Each row is followed by its class; each block has classes of its own.
7  -3  5  -14  -20  64  -11  -71  -28  -39  22  -49  -3  23  -6  15  -26  -6  6  11  52  25  34  9  12  2  6  -9  -27  35  -20  8  35 => nedu
45  -6  1  -14  -11  44  -20  -66  0  -13  0  -88  8  33  -8  9  -7  0  3  -4  58  12  34  -22  -15  34  11  6  -18  28  -14  -36  51 => dulav
-11  -2  -1  -44  33  11  -27  10  25  -35  15  -38  -23  11  -25  12  -48  -23  18  28  26  11  -46  -18  11  -22  13  -7  24  -32  -55  -23  16 => mobe
61  10  8  -21  15  50  -8  -6  8  -26  13  -74  -42  38  -5  -19  -16  14  32  -36  -14  -24  64  -45  -7  -32  18  26  -38  -5  -11  21  69 => mobe
37  18  21  -8  -3  23  4  -13  -11  -2  -12  -62  -39  36  -24  -10  -45  4  19  -46  -39  -26  36  -33  7  -26  44  31  -42  37  -20  19  59 => dulav
-34  -7  -5  -15  24  3  -5  2  -7  -11  20  -54  -8  15  -27  16  -37  1  18  53  31  15  -18  -18  5  -6  1  9  -3  -27  -72  -18  14 => lus
61  0  20  7  -2  21  -17  5  -16  -14  8  -58  -29  44  -6  -29  10  10  35  -55  -19  -36  48  -41  -21  -31  30  12  -41  -5  -39  22  52 => zeku
52  8  -5  59  24  -14  -12  36  -6  -30  6  16  -2  4  9  -42  54  45  10  -4  -13  -6  60  2  22  -31  -2  12  -28  11  35  22  34 => Tesip
71  -3  5  -20  0  42  -7  -56  8  -33  6  -97  16  43  0  -16  -36  -7  12  -14  51  -6  21  -37  -26  24  20  -15  -31  8  -27  -24  29 => Bobu
14  23  -9  -14  34  31  1  35  7  15  17  -3  -16  -33  31  -36  38  14  -27  -49  44  -13  114  -23  -26  -57  -12  25  0  5  114  44  31 => Zul
37  33  -10  13  32  -11  21  28  17  21  -7  64  -29  -24  45  -19  40  1  -23  -53  -8  -23  95  -12  18  -32  -17  56  -4  -1  35  -8  16 => vuga
48  11  31  23  0  11  -18  -20  -3  -26  5  -87  -34  24  7  -7  -20  -6  30  -45  -54  -38  33  -34  0  -34  25  18  -43  4  -60  15  31 => Bobu
1  15  -1  -27  52  -33  28  21  -5  17  7  -38  -24  10  -18  27  -63  -17  -8  7  11  0  12  -37  3  -5  0  28  -12  -39  -48  -44  43 => Niku
21  -15  2  21  -8  54  -14  -60  -31  -32  25  -72  38  29  1  -14  21  16  19  21  50  25  29  -11  -27  43  -3  -12  -14  16  -20  3  34 => Tesip
-4  49  -41  -49  49  -1  62  16  17  4  -15  -9  -19  43  -46  2  -40  -41  -6  -66  -46  45  -40  -30  43  -25  76  58  23  -32  -45  -10  27 => dulav
57  -3  -7  -26  11  36  -1  -51  0  -24  2  -89  -9  25  3  2  -13  -3  10  -16  55  18  47  -29  -11  17  20  16  -26  26  8  -10  44 => lus
37  5  -25  -55  16  68  5  -40  13  -1  8  -109  -12  19  0  -20  -20  -18  -9  -8  55  16  56  -37  -6  -7  24  16  -46  3  23  -3  68 => Zul
45  -1  2  -32  10  21  9  -59  -6  -23  5  -56  5  29  -16  19  -48  -10  -16  2  67  15  69  -8  -1  24  2  10  -18  32  -30  -11  46 => Niku
-28  3  -4  0  17  -3  22  9  -8  3  -4  -27  -1  21  -42  26  -47  -12  0  21  6  20  -34  -25  20  13  12  -1  -11  -5  -46  -36  30 => dulav
56  21  -25  -48  -2  61  29  -61  34  11  -7  -81  -1  29  9  2  0  -37  -9  -31  29  37  51  -42  9  40  7  28  -58  15  9  -30  49 => vuga
3  7  -18  18  18  10  10  30  -7  9  16  35  -2  -5  7  -40  16  29  -18  -11  6  -12  84  2  -6  -25  -9  26  -20  7  34  19  26 => Zul
65  -3  -13  -30  -3  52  -28  -49  1  -7  6  -80  -12  31  24  -6  -6  9  12  -6  59  27  40  -10  -25  12  13  19  -38  14  26  -26  48 => nedu
48  10  17  -15  18  26  18  -5  -7  -21  -3  -78  -36  50  18  -29  -36  6  13  -72  -50  -28  36  -34  -12  -25  30  25  -54  2  -20  5  50 => Bobu
-20  -40  -14  -24  -10  57  -24  -29  3  -47  19  -21  24  78  -9  -9  -19  22  2  5  19  61  1  25  -48  58  5  4  0  25  -65  0  3 => mobe
51  21  10  12  6  34  -7  -11  -2  -22  14  -88  -29  26  9  -47  -14  9  2  -63  -32  -31  63  -35  -8  -48  22  18  -52  1  1  21  41 => Bobu
16  1  0  -4  21  42  8  1  -30  -13  9  -67  -36  42  -3  -34  -38  5  17  -46  -35  -12  39  -27  -1  -35  49  26  -53  9  -21  29  70 => Zul
47  5  7  20  15  14  5  -14  -28  -32  -5  -67  -38  19  -33  1  -11  14  38  -39  -28  -6  32  -45  14  -25  26  25  -59  18  -20  31  54 => lus
-37  -6  0  13  35  -13  36  35  -31  -13  27  -7  -8  17  -24  21  -61  -11  9  29  13  9  -17  -26  18  4  14  -13  -22  -7  -54  -29  20 => lus
32  -6  -5  -47  0  52  -32  -49  30  -40  11  -80  -13  18  11  -3  -2  -8  -6  12  55  13  53  -15  -24  24  6  6  -15  -2  -32  -22  38 => mobe
67  4  11  0  7  35  -2  -51  -11  -12  -6  -79  -6  41  5  -2  -28  4  2  -25  46  -18  67  -37  -5  9  25  17  -17  32  -4  -29  70 => dulav
19  -1  -1  24  16  9  -8  38  0  -23  22  45  -6  3  11  -31  36  45  -6  -23  2  -22  75  -6  -22  -12  -31  9  -8  -9  32  1  22 => mobe
-14  4  -9  -32  41  -29  16  24  -6  2  8  -16  -11  9  -32  9  -60  -5  -20  10  23  14  -10  -21  -11  8  -2  12  -18  -28  -35  -45  26 => Niku
31  -21  5  58  8  6  -22  -12  -33  -46  -17  -69  -43  38  -53  -30  -38  16  -5  -41  -50  1  18  -15  39  -51  5  23  -70  36  -37  7  62 => zeku
14  11  2  35  -1  -24  8  -8  -18  0  12  65  0  -16  2  -9  7  20  -33  -13  -2  -23  83  34  21  -14  -27  18  7  26  10  12  3 => Niku
32  -15  -14  56  1  -28  -29  36  2  -31  2  63  -9  18  -21  -43  48  43  -13  -4  -8  -14  60  24  21  -36  -20  22  -22  7  -41  1  7 => zeku
-1  10  -11  30  -4  -3  -3  4  -1  -11  -8  20  -13  2  -2  7  33  20  -24  -33  -23  3  46  -11  3  -11  -26  38  -24  -2  27  3  4 => nedu
-23  7  -11  4  45  0  44  45  -17  20  10  -27  -10  28  -21  29  -27  -9  -4  -13  1  26  -2  -46  0  9  12  18  -22  -18  -22  -45  47 => dulav
39  -1  -1  -34  -7  39  2  -49  8  3  -7  -63  -2  29  -4  8  -25  -3  -7  -2  48  14  42  -14  -12  33  14  20  -24  41  -7  -34  48 => dulav
46  1  -14  -28  6  60  -17  -62  9  -17  -3  -64  -4  19  5  -13  -11  -11  3  -2  61  38  41  -10  7  9  5  16  -33  30  -8  -8  42 => vuga
47  -13  -9  -9  -21  44  -18  -61  7  -24  15  -81  9  42  -27  -4  3  -15  11  13  42  22  32  -9  8  15  9  -4  -29  10  -72  -14  39 => zeku
56  -2  -11  2  4  43  -9  -45  10  -23  20  -93  20  55  4  -25  -6  6  11  16  29  15  39  -20  2  20  15  15  -30  14  -23  -21  50 => Tesip
-21  9  -2  -53  6  20  6  8  3  5  9  -9  -16  16  -20  25  -33  -10  21  22  25  -7  -29  -29  -6  -16  0  10  2  -39  -35  -9  4 => nedu
-35  9  -3  -25  33  9  30  23  5  -9  19  -18  -14  -3  -23  31  -29  -22  4  10  -3  29  -15  -32  2  17  -13  -2  -7  -33  -27  -24  27 => mobe
-13  27  1  -43  4  -14  36  35  14  40  1  33  0  -5  -7  34  -27  -5  20  32  15  4  -1  -32  -22  24  -8  10  -7  -31  -6  -7  -6 => nedu
-48  -7  -7  15  26  -10  3  15  -10  -11  4  -36  23  7  -34  10  -5  11  12  65  8  37  -46  -21  1  23  -21  -3  -2  -40  -49  -13  8 => Tesip
34  7  6  -14  -4  38  4  -55  -5  7  -5  -81  -4  12  0  21  -25  -12  2  7  49  24  53  -17  -2  25  21  11  -18  43  -5  -12  53 => dulav
45  2  -10  -35  -6  39  -10  -47  16  -13  -12  -73  0  42  -21  -8  -18  6  -10  -11  49  8  43  -30  -20  25  22  25  -28  24  -18  -28  47 => dulav
45  7  -6  -11  5  50  2  -58  3  -5  1  -56  -6  20  18  0  -13  -21  3  -11  38  25  59  -17  9  18  10  23  -35  29  -25  -14  46 => vuga
5  2  -22  52  -33  56  9  -43  -33  -8  16  -39  36  32  -38  -19  8  13  -11  -19  8  54  23  8  12  31  22  -24  -37  59  34  22  29 => dulav
45  -4  -3  -19  -7  51  -25  -53  3  -14  -5  -92  6  31  -20  6  1  4  5  -15  61  24  34  -31  -25  22  13  8  -23  34  7  -13  47 => dulav
31  -6  -3  -10  3  26  19  -47  -5  -17  9  -79  7  46  -19  13  -2  -10  -1  -4  27  29  47  -26  4  33  -13  12  -37  -7  -64  -34  63 => zeku
71  29  -10  -32  11  57  0  -66  31  2  -4  -107  -3  20  -1  -7  -16  -25  -2  -25  55  18  79  -61  -2  8  4  37  -42  9  5  -13  58 => vuga
-12  21  -28  -45  52  23  38  23  27  -4  28  -42  -1  47  -11  -15  -47  -18  -24  -20  13  7  17  -43  -5  -32  5  43  2  -58  -61  -37  9 => Bobu
14  8  -4  46  0  -11  10  9  -25  -17  -7  63  2  -47  -40  1  55  54  -18  11  29  10  82  4  1  16  -52  6  -54  38  34  -1  35 => dulav
40  -14  0  -5  -5  25  -36  -57  -21  -37  4  -67  8  31  -28  -4  -17  11  2  6  58  5  46  -14  -31  19  17  2  -21  8  -65  8  29 => Niku
-4  1  -14  -29  34  -18  17  35  -3  16  20  -21  -6  25  -31  16  -41  -11  0  2  13  2  -24  -38  -18  8  5  7  -16  -44  -43  -46  20 => Niku
26  0  -1  22  3  36  9  -43  -16  -33  17  -83  8  1  -12  -1  14  4  -7  23  33  14  55  -33  7  30  -20  -8  -67  17  2  -21  61 => Tesip
68  11  11  -2  4  23  2  -3  1  -43  -2  -34  -41  59  -5  -45  0  15  32  -56  -71  -66  38  -30  29  -50  45  40  -47  11  -44  26  52 => Tesip
79  -2  20  22  7  -5  12  -13  -29  -39  -14  -30  -48  49  1  -17  -36  18  37  -55  -51  -46  53  -26  13  -9  56  33  -65  42  -52  8  59 => lus
-17  13  -3  -23  50  -25  35  32  16  9  -7  -31  3  -4  5  24  -31  -13  -11  12  19  28  -14  -32  -8  8  -18  6  6  -47  -14  -35  4 => Bobu
28  14  24  -23  1  39  4  -22  -13  -33  -14  -81  -35  60  -27  -7  -38  6  15  -49  -19  -27  44  -42  10  -31  48  19  -37  23  -41  30  70 => dulav
21  7  -8  33  15  -24  27  30  -9  -15  -10  49  -7  2  -3  -18  15  40  -12  -25  -11  -4  71  0  13  -12  -9  26  -21  31  43  29  8 => lus
21  10  17  -4  15  33  20  6  -19  -32  13  -20  -35  30  7  -11  -33  3  23  -27  -30  -18  48  -17  10  -20  33  0  -23  6  -30  30  53 => mobe
19  11  -11  36  4  -4  3  33  -14  2  -10  58  -4  -14  15  -19  34  53  -17  -2  24  5  80  12  1  -24  -30  12  -20  16  91  34  10 => nedu

A new block, with new classes.
-40  -50  6  -19  -29  6  7  3  -33  -30  -15  21  -31  -4  -6  53  32  29  -1  -21  48  -5  -3  -6  6  43  -2  7  -28  -5  7  18  -70 => Fero
-20  -2  7  -12  10  21  2  -18  14  -11  8  19  14  -4  5  -7  14  -36  -3  6  3  -4  -1  9  -15  2  -5  5  -23  -13  -4  -28  16 => zusip
16  25  -29  -55  -8  -25  0  -15  -5  -6  -22  4  -6  -9  -40  27  -32  -9  -1  21  -12  -17  -42  -12  32  -48  0  10  6  37  -11  -67  5 => vadu
31  1  26  -34  4  38  -31  28  23  27  2  -16  17  15  10  -10  5  -37  50  -2  10  -9  -3  2  -44  -13  -6  -3  -20  -7  -25  -20  2 => Bikir
-28  9  4  10  -11  -21  -4  1  10  0  -16  4  -12  -16  6  26  -18  -7  0  23  10  1  -7  16  23  -11  1  -27  -5  19  1  -20  -20 => Bikir
51  29  23  8  -3  -37  -29  -11  -7  -3  51  1  -9  4  -31  56  28  8  25  -14  -19  -20  32  8  92  10  1  -26  -8  -26  12  -47  30 => zusip
-57  47  -37  5  7  -8  -15  -16  0  -1  -67  -6  -56  -34  -59  -3  -12  12  -21  26  3  -24  1  -15  25  -19  -9  -2  -44  71  11  35  11 => miguk
-42  -10  -48  -13  -29  -32  -16  3  -6  11  -18  3  -9  -11  4  32  -2  19  1  -6  13  -9  -8  34  60  -19  -58  -31  7  -49  -17  -42  -38 => durib
1  10  7  -9  10  2  4  -1  10  -4  -13  -9  -7  6  5  -25  26  -18  -4  -16  -3  -4  4  -20  4  -28  7  5  -29  4  3  20  31 => vadu
22  21  5  -5  7  -5  36  9  -8  -21  10  51  8  22  -37  16  42  2  15  -12  29  5  -9  6  5  -1  -16  17  -21  -46  4  -15  0 => Mogi
-2  -46  9  -35  21  44  -7  6  -22  13  -11  -58  12  2  11  0  4  -24  13  26  -2  -11  -34  0  15  -60  -29  -3  28  -12  -3  -40  -6 => Fero
-32  -33  8  40  23  -26  22  13  7  21  43  36  -53  -8  55  29  -39  26  24  2  -9  29  22  -32  9  -4  18  5  29  -9  0  30  6 => vadu
-72  6  -67  -24  29  -28  38  3  -35  10  -14  2  -5  -28  31  -23  4  -9  -8  26  -7  14  -30  -30  57  -31  9  -7  -14  -47  26  -11  -21 => Fero
0  -2  -16  -22  -2  39  -13  28  -11  33  -16  -46  -8  7  -11  -11  -30  -6  -1  9  6  -16  12  36  6  -49  -26  8  1  40  -27  19  8 => nor
6  22  -28  9  5  -2  1  22  6  37  1  38  -15  -26  -38  -44  43  10  -11  -7  34  1  27  21  -31  8  -3  18  10  42  -53  93  -2 => nor
-27  13  -5  2  16  -19  9  4  4  -4  -18  -9  7  -7  8  -13  35  -33  -23  3  -14  -3  -5  -19  28  -32  8  8  -15  22  5  24  31 => Fero
-17  -6  -27  3  15  32  8  23  13  57  1  -10  -1  8  -17  -12  -34  -6  10  -8  18  6  1  -16  -53  -9  -26  9  2  8  -13  -28  -6 => Mogi
-4  -13  -13  -35  6  14  -20  -8  10  26  -10  -10  14  10  -7  24  6  -9  9  3  -4  -18  26  14  -14  21  -32  -12  1  -49  -32  -8  9 => zusip
-24  17  4  19  -11  -20  27  4  4  -14  -13  19  -4  -2  6  17  -21  -6  -14  15  10  10  -12  10  18  -17  -2  5  -16  19  -2  -33  -20 => Mogi
-26  18  28  5  4  6  6  -37  12  -54  -22  32  6  -18  -15  -1  -3  -18  5  13  -6  6  15  -13  -4  3  21  0  -39  52  18  -34  7 => notat
-13  3  -30  34  21  -54  -2  10  37  -15  28  62  -50  -18  -22  54  12  19  36  0  46  30  39  9  2  -14  -9  -33  3  -67  27  38  3 => nor
-79  2  -17  -36  -31  -9  27  15  -27  10  -46  -2  31  5  82  -35  11  -2  -10  -1  -8  0  -11  33  67  -13  -1  8  -54  -27  -12  -33  -58 => zusip
-16  -6  41  28  -18  4  12  -26  11  -6  -1  9  3  4  1  3  8  -27  2  -10  -14  -19  10  20  1  -2  21  5  -39  21  -6  -2  -30 => Bikir
-10  7  0  -2  12  3  6  8  3  -6  -19  -19  11  -6  -21  -26  59  -6  -7  9  -4  -6  -5  -10  10  -32  -1  3  -13  -11  11  -1  14 => miguk
-6  -29  -3  -26  -8  22  2  11  28  -9  -11  -14  -11  32  -14  46  -6  -5  37  13  16  0  -29  -9  -5  -40  -6  18  -23  -39  -2  -48  -6 => Bikir
-17  -11  22  26  12  2  35  -27  -4  -41  23  33  -23  -8  23  7  5  -20  -7  -1  -3  9  4  -14  23  0  2  10  -11  -3  1  4  16 => mono
0  11  -2  5  1  -18  8  1  19  -1  -1  -15  -10  19  -16  -19  25  -7  -11  -19  -10  -5  -3  -20  34  -29  14  13  -12  15  6  16  43 => Mizi
-24  15  20  23  -8  -36  -7  1  -3  -7  0  42  -8  -23  -2  42  -6  1  8  28  -2  0  -6  34  51  -21  -18  -19  3  9  0  -39  1 => zusip
14  -18  -1  -8  24  25  -5  13  -25  12  10  -23  -10  -1  -1  -10  -36  0  12  -3  7  -7  -11  6  21  -19  -38  -21  31  2  9  -11  32 => mono
17  14  -27  -55  30  36  32  -34  -8  -9  -59  51  -36  -9  -17  -20  34  3  39  24  58  8  -12  -5  -23  -20  -40  10  -3  -57  -37  6  -44 => mono
7  21  -2  -16  31  22  -11  15  -10  9  -15  1  15  -18  -27  5  -19  -20  5  6  -1  -15  21  16  11  -30  -25  -15  28  35  14  -24  45 => durib
-21  4  19  16  3  16  3  -27  10  -27  -17  -4  3  -2  -2  -34  0  -25  -7  0  8  3  0  5  -8  -26  6  -11  -30  32  18  -13  5 => notat
4  -9  -5  2  16  -7  18  0  4  -5  -18  -5  0  -1  -12  -21  17  -10  9  -25  10  -2  -1  -23  14  -27  6  6  -9  -9  17  0  12 => mono
-21  16  10  15  -11  -22  -5  10  1  -5  -18  24  -10  -17  10  34  -18  -9  14  18  2  2  -15  9  29  -46  -6  -8  -9  3  4  -51  -20 => durib
-14  18  1  16  -3  -19  -8  9  11  -10  2  35  -1  -10  3  13  -12  -2  16  13  4  8  -3  26  26  -25  -11  -15  -13  -6  9  -39  13 => zusip
5  -44  26  -30  3  52  -8  -5  3  -4  -19  -41  8  20  0  0  -17  -12  31  1  -19  -17  15  15  -13  -37  -24  -1  4  -9  -16  -22  4 => Mizi
-27  8  -1  10  -10  -11  3  9  -11  -11  -2  3  -17  -14  12  11  -8  3  -7  27  -3  4  -7  13  21  -23  -6  -13  -6  8  4  -22  -18 => miguk
-9  33  -7  -4  -10  -50  31  -3  -20  9  -16  61  1  10  48  13  11  -17  -5  -4  11  6  16  41  9  -1  -11  -17  -12  -38  -18  32  -53 => Fero
3  -10  -23  7  27  -11  -2  5  29  0  -1  88  -16  -13  -80  32  9  34  81  -49  10  4  51  -23  -20  7  -45  11  7  -6  6  -8  29 => mono
-20  19  0  21  -14  -36  19  3  2  -25  -11  19  2  -7  -6  19  -6  10  -9  10  6  9  -16  12  53  -18  -9  -5  -11  10  10  -47  -15 => Mogi
-23  22  9  27  -21  -36  2  -1  22  9  -22  24  -2  -1  4  26  -20  -4  11  18  -11  0  -8  17  14  -18  6  -13  -23  4  -7  -25  -26 => Bikir
-26  7  -35  20  19  16  17  22  -4  9  1  31  31  -42  -75  -7  20  15  12  43  -62  0  19  -6  -11  -39  -29  19  24  18  -34  -31  43 => miguk
-9  -4  6  12  0  -15  7  2  -5  -29  -10  26  -16  -23  4  26  -19  -3  15  8  13  10  -1  3  17  -17  -18  -24  3  -1  8  -29  -5 => mono
-22  4  17  -7  3  8  14  -35  4  -11  -12  10  23  7  -7  -20  0  -28  -10  -13  -3  -5  11  -7  -23  12  16  0  -26  26  18  -22  -7 => notat
49  33  -46  -37  20  -28  10  10  -5  14  -7  18  28  -9  -45  -8  44  -21  1  13  -9  -6  0  -12  -10  -20  6  3  15  -38  -33  16  15 => Fero
2  15  38  -9  19  -5  23  20  3  -4  -32  46  49  7  34  20  -39  -23  73  22  -55  4  4  -4  5  -66  28  28  -19  -37  14  -81  -11 => durib
-14  -6  20  8  -12  25  6  -24  13  -45  -15  -17  -3  -7  10  -9  -21  -15  -1  9  -20  3  17  -7  -4  -15  27  -11  -39  20  10  -39  -5 => Mizi
-19  12  0  17  -8  -18  -3  10  -5  -20  -14  23  -2  -31  -5  22  0  -10  2  18  -8  7  5  1  10  -21  2  -14  -13  31  -1  -17  -10 => Fero
12  -17  5  13  5  13  9  -35  4  -42  -23  13  -18  -13  -21  16  -13  10  17  -1  9  1  22  -4  -6  4  -7  -21  -14  -29  9  -19  -17 => mono
28  -14  46  6  5  -23  -2  -15  -9  -4  67  19  -19  18  -6  73  76  8  22  -1  -20  -16  21  -14  78  27  2  16  -1  -75  -28  4  22 => zusip
-1  27  11  17  17  -8  6  6  8  18  -7  7  8  -1  -13  -9  45  -23  -5  -4  -11  -10  -3  -17  27  -38  4  19  -8  0  -3  -1  32 => durib
-17  -6  -42  -48  23  -29  2  23  26  32  -21  9  -2  18  -2  -26  13  -30  18  -9  7  -15  -20  -8  -38  -38  -6  33  -4  -40  -22  58  9 => miguk
-22  30  -8  28  -4  -25  12  0  4  1  12  28  -13  -13  3  4  -4  3  -6  12  4  14  6  22  37  -25  0  -8  -11  13  9  -11  -7 => nor
5  27  -34  5  27  -10  -7  14  19  20  -8  -18  11  -12  -11  -26  -27  -11  -6  5  17  10  8  -3  -16  -4  -16  -39  9  -10  12  -18  20 => Mogi
-8  26  -12  11  19  -11  21  -1  13  15  -5  -8  3  3  -20  -29  36  -15  -12  0  4  1  -2  -5  31  -48  19  15  -19  0  20  11  18 => nor
-68  57  -29  8  -15  -23  68  -12  4  4  -50  98  20  -10  -6  1  25  -7  -26  18  10  16  18  48  -1  -4  -26  6  -14  26  -23  -9  -33 => Bikir
-14  7  3  14  8  -13  5  2  7  5  -21  -15  11  -6  -1  -13  36  -22  -13  0  -14  -2  -4  -29  11  -28  20  6  -23  12  8  5  8 => Fero
-40  47  -76  -19  16  -22  6  13  13  23  -21  46  -18  -17  -26  1  -67  -1  13  16  -2  5  -1  -25  -15  2  27  14  -43  7  12  -15  21 => zusip
-17  11  -4  8  18  -5  7  7  13  21  7  -20  -6  3  0  -25  33  -15  -7  -2  1  0  -1  -12  34  -38  14  17  -18  4  10  22  23 => nor
15  -29  8  -28  8  19  -17  23  -12  -61  6  12  -5  -36  -65  36  18  26  6  21  8  -1  18  -19  -14  45  10  -15  21  12  -7  22  46 => Mizi
-8  29  21  32  18  11  7  -21  5  4  -7  45  5  -6  -24  -2  -7  -9  8  -6  -18  -10  9  -10  -6  1  6  13  -24  16  21  -24  16 => durib
-16  25  -2  27  -5  -30  -2  4  12  1  11  23  -20  -15  2  20  -6  1  12  16  8  15  3  16  34  -35  -2  -15  -12  4  12  -26  -13 => nor
5  2  0  -7  11  6  -1  3  24  3  -21  -24  -1  10  -4  -31  22  -11  -13  -18  4  -1  0  -22  -8  -31  5  4  -13  14  7  16  39 => vadu
-4  4  2  15  -6  -33  7  2  -12  0  -4  31  -6  -15  -2  35  -35  15  15  -6  -14  2  17  -9  21  16  -4  -16  6  6  0  -26  -10 => mono
0  -14  9  -11  10  -14  -5  19  -12  2  27  39  -18  1  -9  57  15  13  35  15  28  8  0  7  -9  14  -13  -12  -2  -81  2  19  -19 => nor
-22  22  5  22  -7  -28  4  7  -6  -13  -11  29  2  -15  9  28  -15  -14  0  21  -16  8  -6  6  16  -25  -3  -15  -16  15  8  -29  -7 => Fero
-69  -37  5  32  -5  -7  51  -16  3  -33  -24  4  -47  15  4  27  -23  -13  2  14  -10  -9  -21  26  45  -114  -1  46  -25  16  23  1  -25 => miguk
-50  -28  -20  -8  6  -12  22  5  18  9  -70  -12  50  -13  -3  -7  -10  22  -5  43  -38  5  5  10  5  -31  8  16  19  -18  -17  -6  -17 => nor
-32  -6  -5  12  -34  -39  28  4  -23  40  -60  2  44  -10  -28  -18  -11  23  -8  -8  -36  -17  -45  10  58  -52  -17  21  19  54  -11  -82  -44 => mono
24  21  -18  -9  11  -32  23  25  -10  30  -1  48  -22  11  -57  51  -25  6  32  -18  22  1  3  -12  -26  -45  7  -3  2  -10  34  -23  0 => vadu
-9  -8  -23  -23  -1  1  20  2  -6  -4  -52  26  -8  -2  11  -30  8  33  17  -18  40  11  16  33  -4  -24  -25  -20  0  -28  4  15  -44 => vadu
-31  58  -48  1  36  -84  18  -12  38  -7  -26  60  -6  -13  14  -36  -5  25  -12  25  11  29  -22  2  75  -12  11  1  30  3  27  26  35 => nor
